Below are the code and all the weights of a small trained network. Each question names an input and a class and asks about switching units off, where a switched-off unit gives its printed mean instead of its output.

import numpy as np


def w(rows, s, z=0):
    codes = np.array(rows[::2]) - 128.0
    scale = np.full(codes.shape[1], s)
    scale[-1] = z or s
    return codes * scale


def norm(h):
    return h / np.sqrt((h * h).mean(-1, keepdims=True) + 1e-5)


def f(y):
    return y / 2 * (1 + np.tanh(0.7978845608 * (y + 0.044715 * y**3)))


def log_softmax(a):
    a = a - a.max(-1, keepdims=True)
    return a - np.log(np.exp(a).sum(-1, keepdims=True))


def net(x, mask):
    res = np.array(x, float).reshape(1, 6) / 4 @ E
    u = 0
    for l in range(2):
        y = f(norm(res) @ A[l][:, :-1].T + A[l][:, -1])
        res = res + np.where(mask[u : u + 16], y, B[l][:, -1]) @ B[l][:, :-1]
        u += 16
    return log_softmax(norm(res)[-1] @ U[:, :-1].T + U[:, -1])


A, B = {}, {}
E = w([
[42,146,229,117,128,114,88,246,152,161,167,47],'x0',
[233,17,90,124,190,253,147,254,185,149,156,134],'x1',
[203,36,131,243,76,153,138,84,160,76,226,42],'x2',
[173,173,120,73,108,36,150,82,142,144,229,67],'x3',
[159,206,213,139,162,183,172,57,187,100,181,143],'x4',
[125,111,72,194,24,203,96,86,140,65,119,74],'x5',
],0.0073)
A[0] = w([
[202,153,167,123,159,152,122,94,136,127,228,128,66],'0.n1',
[82,181,117,109,48,165,127,173,127,145,134,89,2],'0.n2',
[133,127,166,121,145,129,138,192,143,133,150,113,98],'0.n3',
[133,128,44,138,45,114,119,24,117,121,81,148,81],'0.n4',
[98,139,153,90,146,32,130,130,137,113,143,128,75],'0.n5',
[102,185,124,37,164,12,117,172,110,151,94,140,44],'0.n6',
[102,95,126,113,159,131,139,169,126,139,71,160,54],'0.n7',
[61,99,126,194,96,114,136,141,116,141,58,127,37],'0.n8',
[115,122,139,106,102,146,137,139,131,132,162,94,116],'0.n9',
[170,134,119,99,159,115,127,130,134,141,169,144,76],'0.n10',
[152,142,73,137,58,93,122,62,121,106,131,110,113],'0.n11',
[160,58,105,140,94,152,133,169,137,133,165,66,35],'0.n12',
[119,75,128,118,175,119,126,173,106,129,86,176,111],'0.n13',
[87,211,139,52,115,47,136,156,124,143,142,118,126],'0.n14',
[190,44,108,138,110,131,132,178,123,131,180,89,57],'0.n15',
[150,82,105,150,110,122,133,113,122,132,143,119,111],'0.n16',
],0.011,0.0039)
B[0] = w([
[202,133,200,111,168,202,153,111,115,156,132,109,210],'0.n1',
[148,132,138,107,198,114,74,133,194,4,108,74,171],'0.n2',
[142,102,22,144,117,107,171,52,123,96,82,149,174],'0.n3',
[93,98,64,175,109,91,221,42,108,103,105,46,245],'0.n4',
[145,181,149,135,68,143,117,147,89,219,144,122,192],'0.n5',
[72,128,130,24,145,77,146,112,150,144,137,220,255],'0.n6',
[180,98,149,187,143,113,140,166,101,189,68,166,183],'0.n7',
[93,116,241,107,109,191,118,75,131,116,119,168,179],'0.n8',
[156,132,102,171,196,106,50,116,133,96,139,154,157],'0.n9',
[43,148,165,161,127,166,110,110,159,52,129,119,155],'0.n10',
[161,90,46,172,100,92,168,127,77,131,47,108,222],'0.n11',
[132,62,116,79,100,88,72,123,112,118,208,161,230],'0.n12',
[204,142,80,142,149,162,64,176,125,164,57,123,201],'0.n13',
[112,178,142,71,177,53,64,106,183,158,157,68,254],'0.n14',
[123,93,103,145,128,148,56,139,143,162,209,170,242],'0.n15',
[97,133,73,169,136,114,132,99,151,75,148,147,173],'0.n16',
],0.014,0.0078)
A[1] = w([
[142,157,149,118,136,132,66,177,121,200,151,128,101],'1.n1',
[41,185,127,63,134,51,154,180,136,134,136,156,3],'1.n2',
[166,141,172,101,128,135,92,122,167,140,155,174,139],'1.n3',
[107,84,91,171,67,144,120,211,143,120,253,144,52],'1.n4',
[97,93,68,111,119,175,114,138,160,121,197,149,21],'1.n5',
[30,153,231,179,75,170,112,147,119,44,101,170,19],'1.n6',
[127,196,182,94,88,58,132,155,118,107,200,53,132],'1.n7',
[221,84,115,151,119,163,150,151,117,110,190,105,83],'1.n8',
[117,85,147,96,105,122,152,52,165,134,180,114,105],'1.n9',
[139,201,156,168,102,104,147,166,111,223,180,93,34],'1.n10',
[115,116,172,141,124,155,112,154,76,76,94,139,60],'1.n11',
[97,95,136,123,102,77,52,105,93,134,100,130,123],'1.n12',
[104,147,69,121,84,154,156,118,83,100,111,133,55],'1.n13',
[154,146,74,136,135,87,156,156,109,193,142,128,176],'1.n14',
[141,156,203,110,147,198,191,144,114,99,148,119,68],'1.n15',
[139,189,164,85,130,38,147,119,110,195,145,141,100],'1.n16',
],0.012,0.0036)
B[1] = w([
[129,118,105,187,80,99,209,100,75,77,106,125,205],'1.n1',
[79,179,124,1,116,82,162,95,168,107,92,177,226],'1.n2',
[109,122,76,173,72,124,179,104,137,117,113,69,220],'1.n3',
[190,61,115,79,108,79,49,111,88,134,185,171,233],'1.n4',
[211,122,164,120,120,82,79,122,100,119,175,122,200],'1.n5',
[102,34,232,48,116,154,59,152,71,153,99,19,161],'1.n6',
[181,122,106,225,208,152,89,200,124,48,81,226,207],'1.n7',
[48,149,117,12,117,101,146,134,168,151,163,157,224],'1.n8',
[109,147,100,156,102,166,120,216,107,197,77,131,214],'1.n9',
[147,118,157,189,154,150,85,81,41,204,144,91,155],'1.n10',
[61,76,162,117,99,114,174,203,117,133,156,131,138],'1.n11',
[118,197,162,87,137,185,219,112,195,125,162,95,202],'1.n12',
[130,144,120,187,84,82,160,159,165,109,165,70,161],'1.n13',
[77,102,228,166,46,206,128,169,159,77,148,151,190],'1.n14',
[125,186,119,124,143,201,185,130,174,155,181,104,154],'1.n15',
[79,151,179,118,104,55,97,143,38,184,161,151,255],'1.n16',
],0.013,0.0088)
U = w([
[161,160,139,176,200,130,48,152,173,18,102,93,19],'0',
[107,104,55,219,55,108,220,60,105,96,68,55,224],'1',
[61,209,162,49,133,46,132,114,125,158,92,180,250],'2',
[161,182,130,107,165,243,209,100,181,176,184,111,47],'3',
[75,65,232,113,103,190,101,140,116,106,74,41,28],'4',
[184,45,84,94,86,124,62,123,134,140,235,170,153],'5',
[175,86,119,170,139,199,141,223,133,160,13,213,111],'6',
[166,208,190,248,163,127,98,124,43,170,158,110,6],'7',
],0.012,0.0025)

Each question gives the input, the list of numbers given to net, and the class t.
The units are the neurons (one row each of A and B). Each row of codes is followed by its name. A weight is (code - 128) times the scale printed after its matrix; where a second scale follows, it is the last column's (A, B and U).
mask holds one flag per neuron, layer by layer. A switched-off neuron (its flag False) gives its mean, the last column of its row in B, instead of its output. The means were averaged over made-up inputs and are rounded, as every weight is.
A unit's drop is (log p(t) with every unit on - log p(t) with that unit switched off) / (log p(t) with every unit on - log p(t) with every unit switched off).
The circuit of an input: a set's keep is (log p(t) with only the set's units on - log p(t) with every unit switched off) / (log p(t) with every unit on - log p(t) with every unit switched off). Starting from the 12 units with the biggest drops (on a tie, the unit counted first), units are removed one at a time, each time the one whose removal leaves the highest keep (on an exact tie, the one counted first), for as long as the keep stays at least 0.8.
circuit, biggest first: the units of the circuit, biggest drop first
unit that matters most: the unit with the biggest drop
top k neurons: the k neurons with the biggest drops, biggest first
k most important neurons of layer l: the k neurons of layer l with the biggest drops, biggest first
drop when u is switched off: that unit's drop, to one decimal
input [8,0,0,-4,5,2], class 4: unit that matters most	0.n14
input [3,-4,3,-4,-4,3], class 4: top 2 neurons	(0.n8, 1.n6)
input [1,-4,8,2,1,0], class 1: 2 most important neurons of layer 0	(0.n11, 0.n4)
input [3,-1,-5,-2,3,8], class 4: circuit, biggest first	(1.n6, 0.n8)
input [6,-7,2,3,2,1], class 7: circuit, biggest first	(0.n5, 1.n10)
input [2,-4,7,-8,-2,-7], class 4: circuit, biggest first	(0.n8, 1.n6)
input [-4,4,-2,-2,3,2], class 3: 3 most important neurons of layer 0	(0.n11, 0.n12, 0.n15)
input [6,-7,-3,3,5,7], class 0: 2 most important neurons of layer 1	(1.n7, 1.n8)
input [1,-4,1,-6,-3,6], class 4: top 3 neurons	(0.n8, 1.n6, 0.n3)
input [5,4,-7,-4,1,1], class 6: top 2 neurons	(0.n13, 0.n7)
input [-6,0,2,8,7,-8], class 3: top 2 neurons	(0.n1, 1.n15)
input [8,-8,0,7,3,8], class 0: top 2 neurons	(0.n2, 1.n7)
input [-3,5,3,5,8,4], class 3: top 3 neurons	(0.n1, 1.n15, 1.n16)
input [5,-6,3,-6,8,4], class 4: circuit, biggest first	(1.n6)
input [-8,0,3,-7,0,-6], class 6: 2 most important neurons of layer 1	(1.n3, 1.n1)
input [0,2,0,6,5,-5], class 7: 3 most important neurons of layer 0	(0.n1, 0.n5, 0.n14)
input [-5,-4,4,7,6,0], class 1: drop when 0.n11 is switched off	0.2
input [0,-3,6,0,7,5], class 1: drop when 0.n11 is switched off	0.6
input [3,-2,7,7,8,4], class 3: drop when 0.n1 is switched off	2.2
input [6,1,-2,2,-5,6], class 0: circuit, biggest first	(0.n2)
